[-311  151   84 -138 -198  -90   40 -103  108   46   36  -53  176   64
  259   90 -287  205 -186  -38 -570    1   89  119 -283   58  191  136
 -250 -123 -375 -221] | kuvu
[  42 -223  -10  150  -19   58 -184 -212  109   15 -140  208 -195  -20
 -357  -79  -73 -286 -116  158  -86  253   25  176  138  108   75   34
  145  170 -108  -92] | Muto
[-305   70  343 -212  373 -259  517  175 -174 -260  102  177  -46 -130
  331  137  382  149   69 -171 -119 -302   97 -275  200  144 -119   53
 -274  155  -22   56] | Varup
[-583  -98  -91 -325  -46   42   27 -119   36   23  145  -16  -78 -135
  171 -491  144   22 -130 -342 -508   29 -313 -105  198  387  152  136
 -141 -174 -169  -92] | sigib
[-150  -39   38 -421  -22   48  106 -178  -19  164 -109 -198 -123 -110
  199   -3   30  230  -12 -138 -312  238  163   15  196  -72    0  -79
 -103  174 -115 -165] | Varup
[-188  123  534 -140  355 -130  436  -92  158   56  -86  175 -244  -34
  336 -183  -90  637  -88 -141  146  200  -55 -154 -162   50   63   66
  -19  -92  158  -76] | fari
[-198  -89  221   92 -153   12  -76   65  -51  -66  -19 -134   77  145
  155 -219   75 -170 -256  -95 -412   66 -161  389 -432  -26   -4  217
  -93  137 -359  199] | Varup
[-143   99 -101 -231 -147  189  515   -4  147  279 -213 -205  -85  -92
   75    0   20 -109   40 -190  -34  207  144  -39   58  222   82   54
   74  237 -321  172] | kuvu
[-162 -248 -124  278  238  -16  113  109   51 -189  155  173 -203   16
 -115 -100  195 -111  -63  -12 -637 -368  176  134   -6  292   58   43
 -169  113 -287 -273] | Muto
[-215   21 -156 -398  279  121  391  146  124  111  -85   59 -632   61
 -371  122  -16  245   95  -64 -234   86  -96  -71   31 -268  274 -379
  -77  -34  133  228] | surit
[-133  276    3 -487  183  -46  219  463   94 -123 -155 -225 -297  -65
  267 -537   33  -49 -171   23  177   18 -304   30 -249 -161  118 -232
 -140 -488  189  704] | Varup
[ 225   89   14   76   -6   27   47  253 -146  -50   43 -123  332  -77
 -136 -264 -182 -134  -58  286  140  -35 -321 -197 -153  -30  151   43
  -19 -128   49  508] | pogas
[ 159   82 -140  189   -3 -216  463  397 -395  363  148  -12  146  122
  183  159  -17  302  175  107  433 -139  250 -344    3 -278 -177 -285
  -16   53  297  304] | Doko
[-197    9  -65   67  -45   78  170  182  118  -99  284  -99 -180  163
  177 -266  197  144   -3 -142  290 -165 -247    0  210 -162   60  -11
 -114  -56 -150  182] | rudu
[ 122  -22 -175  166   29  141   69  324   -8  326 -150 -196 -363 -153
 -716  347  -43  593  196  243 -141  111  171 -218  -69 -397   16 -269
  -66  -46   29   53] | Muto
[ -92   29 -140   12   84   -9  -22 -147  166   62  197  -19  184  157
  473   35  -70  194   87 -218  138  281 -134  151 -151 -167 -120 -198
  -84  -37  200  114] | bakib
[ 115  130  -33 -263    1  -74 -302 -179  152  -17    7 -305  157    1
  217    8 -233 -266  -94  -95 -353  -19  301   70    6   92  136   88
  171  -19  -32 -436] | sigib
[  26  162  189 -148  217 -300  506  113   60 -402  238   31  -98   90
  435   84  -34  403   67  -71  348 -171   95   98 -103  -49   20   66
 -241   76 -223  115] | kuvu
[-214  435  144 -260  169  239  406  -14   25 -123  -13   74 -330 -242
  -38  341  -12  339  -42  329   62  420  -93  -58    7 -255  248  -49
 -257  268   89  202] | Muto
[-165  134  -70 -277 -346  267  121 -212   88 -193  127  -10  -24  -26
 -253  426  119 -153 -187 -200   91  -82 -299 -145  145 -267  194  237
  144   76 -252   38] | surit
[   4 -389   64 -117   92 -147  114 -251   -3 -198  256   68 -137   13
  -26   64  -50  443  -45  -82 -401    7  572   77  162  380 -155  161
  143  375 -371 -501] | kuvu
[  73 -317 -240  378   97  -67 -155  -45   69   -9 -207   -4  -60 -169
 -218  -38    3   14   83  163 -289   27  363  -10   34   35  -43   42
   31   64 -218  -60] | sigib
[-353  -15  236  446  -84  -26   81   61  -13   -9  258  258   36  -23
  171  228   34 -103 -135  186 -579   27   39  142   49   71  196   11
 -282  297 -426 -509] | pogas
[-338 -234  190  -99  182 -259  361   91  -26  111 -169  131 -471 -202
  -53 -211  258  283  -92 -278 -176  192 -177   24 -170  373 -123  270
 -180  263 -126  135] | surit
[-351  -75  277  140  369 -173 -124   73   99 -204  271  139   82 -130
 -126 -203   98  444  178  111  -88  351 -230   97  171  189 -134  110
 -231   -4  218  -28] | fari
[ -48  380 -107 -316  244  103  524  229  311 -144  172   64 -297  -75
 -163   -6 -139  256    2  235    5  156  -95  192 -362  173  117 -138
 -233  -97   48  381] | Doko
[-155  -69  -89 -252 -234  -15   95 -154  239 -182   87   78   -3 -133
 -211  203  410  108 -107 -258   89 -240  -26   65  211  315 -294  268
 -207  135 -467  -44] | tep
[-850  -35  -88  140  -75 -297  154  264  196  150  114  218 -255  -12
 -348  282  442  -81   19 -346 -105   61 -405  112   13  293 -173  196
 -388  167 -410  453] | kuvu
[-227  -14  -19 -343   94 -140  135 -152 -141 -111  -96  120  -78 -158
  124 -197   88   70   42 -228 -412 -330  136 -129    1  459   30  128
 -159 -234  -89 -151] | sigib
[ 209 -183  -35  -19  -26  172  145  112  200 -312 -238 -222 -138 -241
 -181   38   42  -82 -113   58 -379  -12  280 -122 -110  168   11  205
   83  399 -430 -250] | Muto
[-151 -148 -152   28  -33    1  117  -37   91  371 -363   57  -51 -216
 -252   91   71  144 -187   18 -588   87  230   44 -213   32  -36  -70
 -171 -119 -116  -25] | tep
[  48  -60   20  -58   84  -39 -461  -32  233  -70 -103 -143 -337   37
   22  -12   89 -102   -4 -129  277  -72 -109   26   43  -78  -75  -89
  117  -96  -85   67] | Doko
[ -90 -197  -71   81 -110  128 -244 -240  154   43 -140  -83  -26 -297
 -289  198   81 -314  -34 -206 -332  -39   -6 -192  165  193   97  199
  221  -14 -355 -250] | pogas
[ -32  233  208 -249  315    3  321  278 -357 -360  294 -264 -240  162
  272    2  103   41  247 -147   12 -231   69  273 -258 -154  133 -104
   30  -55  -42  394] | Muto
[  19 -289  -41  313 -113  278   31   59 -162  -25  -47   36   13 -146
 -133 -296  224  -38  -72   83 -250 -130   34 -158   34  380  -92  192
   45  309 -176  -91] | pogas
[ 135  103   65 -187  514  155  228  104  279  -12 -139 -271 -480  -92
  152 -413   42  -41   38   46 -356  -72  280   26  227  205  330  -87
   -4  214   61 -434] | sigib
[-254  172  128   17   72   63  529  390  198 -182   13  114  103 -280
 -344 -315  173 -158  -62  307   59  221 -266  -16  113  207   86  199
 -125  -62   36  543] | pogas
[-244 -186   27  189   28 -187 -165   59  155 -172   46    4 -122  -92
  313 -255  117   99 -166  -15 -329 -246  300  -41  127  243  -74  181
  -94 -102 -298 -359] | rudu
[-137 -112  413  218  440 -168  212   57  -40 -153   62 -103   97  106
  -51   90  332  -29   95  -63 -271 -198  390  204  -78  112 -175  332
  212  211 -286  469] | bakib
[ -72   83  155   69  416 -245  172  407 -262  -45   59  -22  -32  -28
   98 -115  307  -91  199  111  151  -95  184 -102  279   56 -146  -69
  -81  138  481  229] | rudu
[ 169 -119  115  -93  184   95   23   33 -285   -3  -15 -300   42 -134
   57 -196 -184 -100   -5  117 -685  -80  414  -66    1    0  256  -74
  278 -137 -100 -245] | Varup
[-315 -289 -161  274 -362   65  224  -11  468  240   60  350 -369 -161
 -182 -175  177  370 -110 -283  250  161 -156  -74  156  252 -227   30
   80 -340 -252 -285] | surit
[-294  118  240  226 -118  268  187  134 -266 -102  163   -2   29    3
  -45 -230   64 -266   36  -29 -284 -112 -190  -30 -102  297  254  327
  110   40 -220   46] | Muto
[-362  229   46 -206   78  245   -9 -116    7 -327  118  117   62  -93
  132  370  351 -350  -77 -314 -373 -236 -340  -71 -267  347   -1  136
 -129  101  -91   62] | bakib
[ -63   72 -220 -418   32  -40  322  297 -217  152 -120 -459 -298   -4
  140 -445  119  -71  107 -246  -75 -350   18 -147  217  242  229   93
 -132  150 -112   74] | kuvu
[ -40  -38   37 -440  -19  -41  280  289 -366   86  -26 -344 -161    3
   46 -627   60  188 -199  -51 -527 -293  258    8 -168  203   96   52
   64 -200  -76   93] | sigib
[-202  -81  -88 -288 -345   30  115 -127  -43  209  -39  -23  221  -74
  -66   87   88 -303 -148 -479 -128  -53 -351 -161 -171  258  -79  151
  128 -160 -296  300] | surit
[ -77  -95  117  121  446 -118   93  346  238  -94 -192   -7 -281 -290
 -433   -4  244  134  105  408 -276  435  291  196  172   60 -204  -22
 -212  390  160   82] | Varup
[-190  130  168 -158  294  205  368  400  146  -98  -20 -195 -250  284
  572 -296   60  458   55   69  159   59  172 -147 -101 -408  -50 -393
   19   28  189  513] | Doko
[  36   56  244 -212  156   42  -37  -92  -56 -296   26 -105   62   -2
    5  177 -129  -93 -146   60 -396 -122   21 -116 -220  -41  209  132
   99  129 -193   33] | Doko
[  -5 -152  456   48  114 -152  393   82   42 -321  -67  115 -228 -330
  -58   93  369 -291  -77 -275  -71   18  103   72 -136  517 -149  377
  233  269 -284 -279] | Doko
[  66  135  -30 -313  148  143   67  109  303   67   50 -261 -258 -134
   15 -115   85  209 -237   65  -86  -93   73  -20 -103  324  -93  -10
  -64  128 -257  178] | pogas
[-345  109 -248  -60  276 -203  390  146  -94   64   84 -109  -55    1
  193  -42  227   50   71   36   67  129  161   36  255 -159   12  132
 -157  331  222  483] | bakib
[-344  143  378  619  352 -190 -114  259   94  -67  225  175 -108 -153
  194  102  352   33   11  -44  434  171 -404   39 -154  197 -200  180
 -116   30   79  309] | kuvu
[-137   93   -5  195  -62   35  247  227 -256   88 -155  246 -148 -271
 -210   90  251   -5  221   36  661  313 -580   25 -234 -156 -130 -180
 -127 -348  157  899] | surit
[ 119 -234 -127 -138   96  -65  -76 -169   54  202 -213   22 -249 -171
  -73 -222  136  132 -188  -94  166   58   89 -151  262   52 -147  -37
  104  -43  200  -78] | Muto
[  23 -305  114  -29  221  -61  244    3  -81  -62 -360  265 -343 -201
    7 -204  334  137 -217  -81  -62  -89  112 -128 -180  339 -275  115
    8  181   82  117] | surit
[  85  387  502  -80  -92  158  152  210   -2  512 -301 -414  190  107
  143 -141  -93  220  -46  122  250  135 -200  -36 -212 -263   90  -84
  -64 -154 -117  581] | kuvu
[  10 -221 -125  459 -230    1   17   98 -122  369 -227   27  -44 -363
 -322   48  172  -94    1   31 -537  -95  144  -77  -65  457  -55  213
 -174  192 -272 -601] | Doko
[  40  -14  -34  251   70  -40  268  197  -20  345  -97  173 -171 -177
  -37 -315   94  136  -23   61  848  214 -429 -441  219  -64  -36  -98
   43  -73  371  494] | pogas
[  74  -79  271   57  184  -82 -318  239  -75 -456  124 -242   -3  104
 -230 -329  109  348  102  241   93 -333   37   32   56   -8  -88  295
  -51   13 -211  351] | tep
[-218 -110   -5  167  146   47  -37  265   40  -51  -53 -137  -50   14
  140 -585  142 -423 -118   65 -175  -24 -302    7  130   21  189   60
  -82   54 -146  359] | Varup
[  55    6  223  -24  158  -76  452   74   -5  326 -331   28 -249 -458
 -469  -61  151  212  -48   46   12  312   18   84 -153  236  -36   90
   47 -171   32  106] | fari
[-203 -170   39 -583  -12  106  280   93  -34 -175  -54 -105 -274   44
  -76 -380  193  385 -133  -46 -552  -76  128  158  117   57  -14  -73
 -267  103 -154  -73] | Muto
[  -5 -192 -184  368  101    5 -177    2   38 -152   82  123  -84  -92
   15 -104  132 -309 -234  204 -669 -332  293  211  -44  351   63  124
 -125  161 -221 -545] | Doko
[-268 -259  135   38 -137 -199   68  -59 -196  231   52  -86  184 -119
  241  -96  386 -306 -290 -376  -47   92  -74    8   29  267 -286  251
  147  161 -291  316] | rudu
[ 225 -161 -358   94 -301  -88   91  156  -84   71 -130   39  -42 -242
 -254   -2  -13  -14  -81   61  259  163 -100  -42 -212  282 -187   34
  -99  148 -133   98] | kuvu
[ -97 -238 -145 -287  -33   52   59 -268 -274 -261  -58  163 -136  -42
 -122  140  -63  361  124  -16 -700 -158  283  116 -237  195  -15  -75
 -289   12 -290 -132] | rudu
[ 105  211  223 -268  401    6  235  141   14 -222 -109 -225 -246 -112
  450 -119   83  360 -135  -69 -357 -457  311 -179 -431  210   30   44
 -119  -53 -119  -76] | sigib
[  31  -24  -76 -245 -129   -2    1 -397  134 -146 -290  111 -143 -249
 -242  383 -271  108  -67  -53 -361  209  111   45 -265  161  169  188
  -86   94 -234 -386] | kuvu
[-212   33 -340   43   83 -239  193  533   92  157 -157 -263 -281 -339
    2 -293  174 -331  -98  -64 -369 -176  -55  -51 -102  373  118  201
 -252  -13 -173   31] | surit
[ 185   -3 -452  226 -479 -109 -452  -88   78  175 -261  246   72  248
   64  417 -487 -157  138  208   56  -52  106 -164 -163  -47    0 -307
 -285  209 -190 -378] | bakib
